Below is a small trained network, with its code and all its weights. Each question gives an input and a target symbol and asks what happens when units are switched off, that is, made to give their printed mean instead of their output.

import numpy as np


def w(rows, s, z=0):
    codes = np.array(rows[::2]) - 128.0
    scale = np.full(codes.shape[1], s)
    scale[-1] = z or s
    return codes * scale


def norm(h):
    return h / np.sqrt((h * h).mean(-1, keepdims=True) + 1e-5)


def f(y):
    return np.maximum(y, 0)


def softmax(a):
    e = np.exp(a - a.max(-1, keepdims=True))
    return e / e.sum(-1, keepdims=True)


def log_softmax(a):
    a = a - a.max(-1, keepdims=True)
    return a - np.log(np.exp(a).sum(-1, keepdims=True))


def net(x, mask):
    ids = ['γεηλμπτ'.index(c) for c in x.split()]
    T = len(ids)
    res = E[ids] + P[:T]
    u = 0
    for l in range(2):
        r = norm(res)
        for j in range(2):
            rows = slice(2 * j, 2 * j + 2)
            q, k, v = (r @ M[l][rows].T for M in (Q, K, V))
            z = softmax(np.where(np.tri(T) > 0, q @ k.T / 2**0.5, -1e9)) @ v
            o = O[l][rows]
            res = res + np.where(mask[u + j], z, o[:, -1]) @ o[:, :-1]
        u += 2
        y = f(norm(res) @ A[l][:, :-1].T + A[l][:, -1])
        res = res + np.where(mask[u : u + 4], y, B[l][:, -1]) @ B[l][:, :-1]
        u += 4
    return log_softmax(norm(res)[-1] @ U[:, :-1].T + U[:, -1])


Q, K, V, O, A, B = {}, {}, {}, {}, {}, {}
E = w([
[133,92,154,73,101],'γ',
[100,84,71,73,123],'ε',
[175,120,53,140,180],'η',
[93,126,155,131,198],'λ',
[71,170,107,92,84],'μ',
[100,55,89,141,148],'π',
[254,122,119,124,125],'τ',
],0.024)
P = w([
[204,194,70,87,254],'0',
[209,159,95,79,203],'1',
[211,139,91,80,171],'2',
[204,124,92,100,143],'3',
[216,110,96,110,109],'4',
[216,106,93,122,77],'5',
[201,97,90,131,54],'6',
],0.0077)
Q[0] = w([
[120,90,134,148,109],'L0H1',
[125,143,152,159,136],'L0H1',
[111,155,151,198,221],'L0H2',
[185,252,97,106,84],'L0H2',
],0.028)
K[0] = w([
[140,127,123,131,125],'L0H1',
[141,145,134,87,192],'L0H1',
[148,99,128,107,245],'L0H2',
[252,193,86,125,126],'L0H2',
],0.031)
V[0] = w([
[156,9,110,176,156],'L0H1',
[196,63,201,160,201],'L0H1',
[90,173,184,105,253],'L0H2',
[107,203,89,167,126],'L0H2',
],0.02)
O[0] = w([
[161,8,89,111,129,254],'L0H1',
[179,61,171,23,198,77],'L0H1',
[132,200,64,62,191,102],'L0H2',
[118,153,26,131,81,71],'L0H2',
],0.013,0.0066)
A[0] = w([
[2,63,113,163,188,11],'L0N1',
[194,141,135,171,187,1],'L0N2',
[136,194,111,155,121,134],'L0N3',
[143,91,22,130,127,92],'L0N4',
],0.018,0.0026)
B[0] = w([
[110,7,74,99,150,158],'L0N1',
[183,74,125,77,131,159],'L0N2',
[158,62,70,75,139,170],'L0N3',
[41,75,199,245,140,254],'L0N4',
],0.014,0.012)
Q[1] = w([
[163,113,57,182,141],'L1H1',
[85,108,100,119,3],'L1H1',
[122,80,95,163,86],'L1H2',
[49,136,128,78,58],'L1H2',
],0.024)
K[1] = w([
[217,138,49,232,43],'L1H1',
[33,115,140,79,16],'L1H1',
[204,82,160,237,80],'L1H2',
[130,251,69,158,185],'L1H2',
],0.02)
V[1] = w([
[90,126,93,189,140],'L1H1',
[110,53,112,72,133],'L1H1',
[57,93,148,5,48],'L1H2',
[37,106,79,124,138],'L1H2',
],0.03)
O[1] = w([
[144,154,148,52,129,248],'L1H1',
[138,191,153,185,111,239],'L1H1',
[13,152,90,4,88,57],'L1H2',
[85,142,71,166,167,203],'L1H2',
],0.019,0.011)
A[1] = w([
[248,136,48,83,45,253],'L1N1',
[135,247,77,99,27,42],'L1N2',
[35,136,112,170,199,57],'L1N3',
[119,227,87,221,110,155],'L1N4',
],0.018,0.0049)
B[1] = w([
[121,118,2,124,17,192],'L1N1',
[213,55,139,77,229,176],'L1N2',
[137,115,141,54,54,213],'L1N3',
[106,147,163,187,69,254],'L1N4',
],0.02,0.0092)
U = w([
[144,146,225,89,116,129],'γ',
[29,138,144,161,98,114],'ε',
[157,139,158,207,180,170],'η',
[119,151,126,111,191,196],'λ',
[145,155,39,140,118,115],'μ',
[119,16,88,103,177,62],'π',
[253,103,141,92,82,2],'τ',
],0.013,0.0066)

Each question gives the input, a string of symbols that net reads in full, and the target symbol t.
The units are the heads (2 rows each of Q, K, V and O) and the neurons (one row each of A and B). Each row of codes is followed by its name. A weight is (code - 128) times the scale printed after its matrix; where a second scale follows, it is the last column's (O, A, B and U).
mask holds one flag per unit, layer by layer, with each layer's heads first. A switched-off unit (its flag False) gives its mean, the last column of its rows in O or B, instead of its output. The means were averaged over made-up inputs and are rounded, as every weight is.
A unit's drop is (log p(t) with every unit on - log p(t) with that unit switched off) / (log p(t) with every unit on - log p(t) with every unit switched off).
The circuit of an input: a set's keep is (log p(t) with only the set's units on - log p(t) with every unit switched off) / (log p(t) with every unit on - log p(t) with every unit switched off). Starting from all 12 units, units are removed one at a time, each time the one whose removal leaves the highest keep (on an exact tie, the one counted first), for as long as the keep stays at least 0.8.
circuit, biggest first: the units of the circuit, biggest drop first
unit that matters most: the unit with the biggest drop
k most important neurons: the k neurons with the biggest drops, biggest first
top k neurons in layer l: the k neurons of layer l with the biggest drops, biggest first
heads that matter: for each layer, one digit per head in row order, 1 if its drop is at least 0.15 and else 0, layers parted by /
drop when u is switched off: that unit's drop, to one decimal
input η η τ η, target τ: circuit, biggest first -> (L1H2, L0H1)
input η η γ μ γ π, target π: circuit, biggest first -> (L0H1, L1H1)
input π μ γ ε γ, target ε: top neuron in layer 0 -> (L0N3)
input η ε π ε, target ε: heads that matter -> 01 / 11
input ε η η ε γ ε, target γ: 2 most important neurons -> (L1N1, L0N4)
input ε η μ τ ε, target τ: circuit, biggest first -> (L1H2, L1H1, L0H1, L0N4)
input τ ε μ, target τ: top 3 neurons in layer 0 -> (L0N4, L0N3, L0N1)
input ε η λ, target λ: heads that matter -> 01 / 00
input η η η η τ η, target τ: circuit, biggest first -> (L1H2, L0H2, L1N1)
input γ ε λ ε γ, target ε: heads that matter -> 00 / 11
input η γ η, target γ: heads that matter -> 01 / 11
input η η γ η η μ ε, target μ: 4 most important neurons -> (L0N4, L1N2, L0N3, L1N1)
input π μ η η π, target π: heads that matter -> 10 / 00
input γ λ τ η η ε, target ε: heads that matter -> 10 / 11
input γ γ ε μ η, target μ: circuit, biggest first -> (L0H1, L1H1)
input η γ τ τ π π μ, target π: 2 most important neurons -> (L1N2, L0N4)
input τ γ π μ, target π: 3 most important neurons -> (L0N4, L1N2, L0N3)
input ε η ε η τ μ, target τ: heads that matter -> 11 / 10
input λ ε η ε, target η: heads that matter -> 00 / 01
input γ π γ, target π: heads that matter -> 11 / 11
input γ μ η τ π, target τ: heads that matter -> 01 / 01
input η η η η λ γ, target γ: unit that matters most -> L0H2
input η η μ, target μ: top 2 neurons in layer 1 -> (L1N2, L1N4)
input η λ η η μ, target μ: heads that matter -> 10 / 10
input π μ ε γ, target μ: circuit, biggest first -> (L0H2)
input γ η ε η, target ε: 2 most important neurons -> (L0N4, L1N3)
input η η η π η, target π: most important neuron -> (L0N4)
input η ε η, target ε: 3 most important neurons -> (L0N4, L0N1, L1N3)
input ε η η μ γ, target μ: 2 most important neurons -> (L1N1, L0N4)
input η π γ, target γ: drop when L1N4 is switched off -> -0.1
